[ -8  26  -8 -13  -9  -4  15  10  49   7  10   5  -2 -17 -20  30 -18  43
  17 -19   2  -2   0   1   6 -20   3  10  -4   1  -9 -30  20  31   2  -5
   2   8  36   1  18  37   2   3  -5  24 -40  35   9  -5   3  45   7  -6
   9 -13  49 -23  14 -19 -40  -6   5  19 -19   0  18  -6 -13 -18  45 -20
 -11   3   4 -25  10 -15   7  -4   1   1  14  -4  -1  -4   6] => 0
[ -9   8  10   3   1   7   2  15  -2 -28   0   3 -14  -6  15   9 -15   1
   7  -1 -34   5   0   3 -24  13  -5  17  18   0 -15  28  25  23   4  -1
   1 -17  18  -2  -9 -26 -14   2  -3  -2   0  12   3   1  13  24 -14   4
  12   2  16 -21  -7  14   1 -11  -3  29 -37  20   5   1 -25  18  28   5
  18  -1  -1   3   8   9  -3  10   8  -4  11  -5  -5 -16  15] => 2
[ 10  -4  15   9 -24   5 -19 -12   2 -21  -1  -3 -11  18   7 -26 -17 -33
 -27   9 -17  11  -2  -5 -13  11  -5  12   4  -1   9  26  22   2 -26   3
 -10 -14 -18   2 -18   6 -13   7  18 -25  16  -4  -9   9   2 -19  -4  -1
   5  51 -19   0   4   5  22  18  -9  -8   5   7   0  11   5   3 -28  26
  32 -17  -8  23   7  11  -3  -3  -1  -8  -1  -9 -12  -2  -4] => 2
[  7  -1   5   9  -5   9   2  47  -9  20 -24 -11 -13  -3  33  26 -12 -29
  17   4 -64  23 -10  32 -30  -2 -26  17 -46  13 -12  43   3 -57 -67  13
 -22 -18 -12 -16  -3   2 -12 -23 -12 -33  17 -51   3  -2 -16  18 -23  -7
  23  -9 -15  -8 -27  13  17 -42   6  12 -32  24   9  -1  17   3   4   4
   8 -29   0 -20  41   0  -9 -23  15   0 -27 -10  27   3  43] => 1
[  6 -20  13   7  17   0   9  40  -5  21 -36  -5   1 -18  13  30   4  -7
   4  17 -33  12  -4   7  -8 -27  -5  -9 -42   7 -18   3 -32 -34 -11  10
  11  -9  15  -5   7 -10   3 -20  -6 -29  26 -18  -2 -41 -10  29  -4  -2
  13  -2 -22  -5 -14  -6   6  -9   7 -14 -27 -26  11  15  21  34  10  -9
  -6 -20  10 -29  11  -5  -1  12   4  12 -20  22  20   8   7] => 1
[  4  -8  23  -4 -19   9  -1  46  22  13 -26  -7  -1 -22   8  45 -22   1
  -2   9 -50  22   4   9  -9 -21 -16   5 -58   4 -25  -1  -9 -10 -19   3
   9  -6  21 -10   1   4   0  -8 -21 -16  22 -13   8 -49  -8  44  -9  -7
  29  -1 -10 -23  -9 -12  11 -22   5   5 -45 -13  24  14  28  33  36 -11
  13 -27   6 -24  27   1  11 -19  19   9  -9   7  19   6  13] => 1
[ 12   6  17  -3 -22  -1   2  39 -10  -2 -36   0  -7   6   0  33 -22  -6
 -24  11 -56   2   1   0 -22 -17  -7   8 -45   3  -5 -18   3 -11 -25   4
  -2  -2   7  -8  -2  -6   6  -4   0 -28  34  -9  -7 -22 -12  30  -2 -13
  -2  26 -10  -8  -2  -4  12   6  -7  -1 -20 -10   9  14  -3  11  17   3
  11 -18  -5 -22  16   2  -2 -13   8   3 -17  15   3   3   8] => 1
[  5   2   6   8  -3   1   9 -14   4 -32  13  -7   1   1  14 -19 -14 -20
 -13  10  -5   2   3   7 -15  11   5   1  11  -2  -5  19 -12  14  -2  18
   0 -22  -7  -1  -7 -28  -9  -1   2 -19  12  -9   6  -7  12  -4  -6  -1
   7  21 -18   1   7   5  25   0  -2   0   1   4  -6   3   0   7 -11  19
  16  -4  -2  12   1   4  -2  -2   1   1  -6  -2  -3   3  -9] => 2
[  8   0  19  -3 -17   4  -1  -5   1 -14  11  -9   1   8  17 -30   8 -32
 -35   6  -9  10  -2   2  -6  19  -4  11  -4  -8  -4  34 -20   3  -5  10
  -2 -28 -28   2 -11 -15 -18   1   5  -4  37 -10   4 -23   3 -31  -8  -2
   4  28 -31  13   2   0  35  -6  -4  -6  11   7 -11   9   9  19 -30  13
  40  -5  -8   1 -11   6  -6   2 -10  -2 -10 -25  -6  16 -19] => 2
[ -6 -24   1  -6   0   4 -34 -11  13 -19  19   4  -7   8   3 -13   5  -2
  -6  17  15   7   2  -8  13  36  19  -6  20  -7  -4  -5  -8  15  65  -3
  14  21 -10   7 -21 -53   0  15  -8  16  -7  15   1   7  19 -29  12   6
  -4 -11 -14   3  -2   4   7   0   7 -10  23  15 -13  -1 -13  18  -8   9
  -2  18 -17  35 -24  12   3   2   1  -3  17  -5 -14  -4 -13] => 0
[  0  10  14   0  -7   4   4 -13  -6 -18 -15   9  -4  15  13 -17 -11 -17
 -26  -2 -12 -15   3 -15 -11  12   7  -1  10  -7   6  20  17  13   5   2
  -8 -28  -3  -1 -13 -18  -2   9   2 -12  16  -4  -1  14   8  -9 -10   3
   2  29 -10  -7   2  -4   8  13  -3   9   6  -2 -17   2 -27  -4 -12   8
  19   8  -9  14 -11  11   2   3   3 -11  -3  -1 -13  -2  -8] => 2
[ -1  -3  -1  13  -2   9   6  29  25   7  -4 -11  -7 -25  19  29 -22 -11
  38   7 -28   8  -8  24 -16 -14 -26  -9 -35  11 -24  12  11 -22 -52   4
   1   0  12  -8  17  34 -11   1 -14 -25 -12 -26   2  -6  -9  37   0  -3
  35 -21   0 -14  -9 -11  -2 -29  14  -7 -34   2  30  -8  34   1  23  -4
  14 -36  12  -4  42  -9  -8 -23  17  -5 -11  -7  30  -2  36] => 1
[ -8  44 -13 -21 -32   5 -10 -48   8 -51  56   1  -2  25  21 -24 -20 -34
   3 -14   2 -33  13  -9  10  69   9   9  17  -2   4  -3  30  11   6   0
 -24  -7 -50  -4 -17 -26 -10  11  12  42  -6 -44   8  70   5 -43 -22   2
  12   4  -9 -12   9  11   9 -37   3  27  43  64 -19 -34 -35 -40 -30   5
   6  26 -20  60  -2   6  -3   5  15  -9 -17 -40  -2   0  11] => 0
[ 11 -36  30  11  -1  15  -5  18  21  12 -22  -3 -11 -18  24  11 -13 -29
 -16  25 -28  23  -9   8 -11 -19 -17 -13 -41   6 -12  30  -6 -28 -16   9
  15 -17   5  -1  -6  27  -9  -6 -19 -48  23 -18   0 -35   3  20  -5  -7
  35  25 -35 -14 -17 -16  16  -1   3 -17 -31 -18  13  15  25   9   2  10
  27 -27   5   7   9  10  -5 -10   6   6  -9  11  10   6  -1] => 1
[  3  -5  -3 -12 -30   2 -47  -2   3 -51  15  -3 -10  22   5  -1 -19 -19
   2  30 -17  -8   4  -4   9  50  18   1  -9   1  -5 -31   6   0  41 -12
   6  53 -24   4 -28 -75   1   6  -5   6  -8  -8  -1  34   5 -26   9  -3
 -13 -19 -20   3  -6  21   9   6 -13 -21  33  30  -2  -1 -18   3  -6  17
 -14   1 -16  55  -5  10  -8   5  13  -2   4  -3 -11  -4   4] => 0
[ -1  35  -5 -13 -43   4 -13 -22  23 -26  39  -5  -4   7  12  -8 -34 -25
   5  -9  -7 -14   4   2   3  29  -3  -1 -21   5  -1  -5  30   2 -26  -9
 -11  -1 -26  -6  -4  19  -3 -10   1  18  -6 -34  -1  44  -8 -14 -11  -6
  21  16  -2 -15   7  -2   4 -30   9  13  26  43   7 -29   3 -29  -9   2
  13  -7 -17  31  21  -5   0 -11   8   1  -8 -25   0   3  14] => 0
[ 11  14   7  -1 -35   4 -14  15   7  -3  -6  -7  -8   6   7  19 -28 -22
  -5  12 -19 -12   1   3  -3   2  -5  -6 -49  25 -14  19   7 -18 -27  -2
  -7   6 -17  -8  -4  -1   3  -3  -7 -14  18 -36  -9  17 -17   8  -6  -9
   4  18 -21  -9  -1  -3  12 -15   8   1   6   8  12  -3   2  -3  -3   7
   0 -29  -7  12  28  -1  -4 -19  17   6 -21   4  14   7  16] => 1
[ 11  15  13   2 -36   2  -3  23  17 -31  -5  -8  -9  -7   4  17 -30 -13
  -2  15 -44  -5  -3  10 -14   5 -15   2 -49   6 -16 -10   8  -1 -11  -3
   5   3   4  -6  -2  -6  -4  -9  -5 -12  15 -12  -4  -8  -6  25  -6  -3
  13  14 -11 -12   3  -2  12  -5   9  -9 -14   5  10  11   4  10  20  10
  12 -26  -5   4  31  -2   0 -18   8  -1  -9   4   6   3   8] => 1
[-14  40  12 -32 -43   0  14 -45  42 -34  52  -1  -1   2  13   2 -32 -15
 -16 -13   8 -40  14 -13  29  28  13 -11 -12  -4  -9 -20  18  28   5  17
   2 -27 -23   0   5   9   4  11 -11  31   2 -18   7  26  -5 -18 -18  -4
  34  19  -9 -30  26 -20   1 -29   8  28  29  26  -9 -27 -22 -14  -4 -12
  18  25 -17  36  -7  -3   7 -11   6  -2 -14 -28  -7   3 -10] => 0
[ -2  76 -18 -29 -81   1 -21 -35  36 -44  60  -7   4  11 -15  10 -51  -1
  -5 -15  -3 -37   8  -3  34  31  16   2 -28   3  -4 -71  44  43  -9 -14
  -7  21 -29   3   0  20   9   7   6  53  -2 -11  -2  53 -11  -4  -2  -8
   9  13  24 -23  30 -14 -12 -25   7  17  45  40  14 -28 -14 -49   5 -14
   7   8 -10  40  20 -15  -2  -5   7 -11  -5 -32 -12  -1  -4] => 0
[  1 -44  23 -23  22  20 -30  -3   0  44 -11   8  -7  -3  19   2  16 -26
 -13  12  16   6  -3 -20  35  21  27 -30 -30  -8   8 -10 -27 -50  51   9
   6   0 -26   4 -14 -43  19   8 -30   4  28 -25  16  -3 -11 -50 -10   0
  17 -22 -49  -6 -17  -1  14 -21  -9  -6  27 -13 -19  -8   7  36 -31 -17
  -6  26  -8  19 -20  12  -2  -4  13  12 -19  -3  14  11  -3] => 0
[  5 -12  17   7 -10   7   6  17  24  -3 -15 -17  -6 -19  33  17 -23 -29
   1  27 -35  17  -7  11 -18 -14 -22 -11 -49   2 -23  22  -8 -27 -40  11
   9 -14   2 -16   2   8 -12   7 -18 -47  21 -29  -5 -24  -5  29  -8  -2
  38   8 -33 -24  10 -15  18 -17   8 -13 -30 -16  22   7  30  36  10  26
  15 -39   8  -2  30   2  -6 -23  10   5 -21   8  24   8  11] => 1
[ -2  11  10  -6  -3   8  18  39  12  23 -13  -8  -2 -29  18  41 -15   2
  16 -11 -37  10  -4  16  -9 -11 -10   4 -54   8 -24  12  -5 -21 -37  16
  -5 -21  18  -8  15  25  -3 -16 -15  -5  17 -25   5 -21 -11  42 -17  -6
  35 -18   1 -28  -9 -13  -1 -49   7  22 -34  -1  16  -6  15  11  34 -19
   3  -9   9 -32  28  -4   2 -23  16   5 -24  -4  28  23  29] => 1
[-16 -24  12 -30  -4  10 -29 -52  25  -3  31  15  -9   4   5 -11 -12 -16
  -6   2  54 -18   8 -25  39  25  30 -31   8  -8  -2 -25  16   3  77  -9
  10   6 -19   8 -12 -18  13  17 -16  28 -21   1   6  38  14 -38  -2   3
  25  -3 -20 -21   2  -6  -8  -7   2   4  37  10 -11 -20 -21   3 -20 -12
   2  32 -16  70 -25  15   4   6   8   1   4  -8  -9  -8 -13] => 0
[  8  34  17  -9 -44   3   1  38  -3 -23 -20  -9 -11   3  13  36 -41 -20
 -12   6 -73 -13  10   0 -26  -3 -15  15 -54   8 -16  -5  14  -6 -39   4
 -19  -7   6 -11  -7  -8   1  -6  -2 -13  34 -27  -1  -5 -11  36 -14  -5
   6  23  -7 -19 -18   1  15 -23   6  16 -27  14  14   2 -10   0  24   3
  15 -26 -10 -12  32   1  -5 -22  17   5 -26  -4   9   4  23] => 1
[  8   3  10   1  -2   1  -1 -13  -3 -20  -1   4  -5   8   8 -16 -10 -13
 -12   4  -5   3   0  -1 -16   7  -8   1  13  -4   1  26  12   6  -8   4
  -6 -17  -4   9  -6  -9  -8   3   5 -24   2  -5  -7   7   3  -8  -4  -1
   6  28  -7  -9   0   7   6  13   0   1 -12   1 -11   4 -11  -2  -3  13
  18 -13  -2  11  -5  11  -2   6  -4  -5   3   2  -8  -4   0] => 2
[  0 -13 -19   2   0  12  -8  -7   5  -1   5   2  -2   4   3 -13  -8 -17
  12  10  24  -4  -3  12   1  -1  -6 -15  -7   3   3  -2   4 -13 -15   2
  -4  10 -14   4  -1  10  -3  -3   6 -16  -8 -15  -8  20  -2 -13   8  -2
   0   1 -13   8  -3  -7   3  12   7 -16  12  -2   8  -4  15  -4 -17   8
   0 -10   2  21   7   1  -5  -2   3 -13  -8   6   4  -1   3] => 0
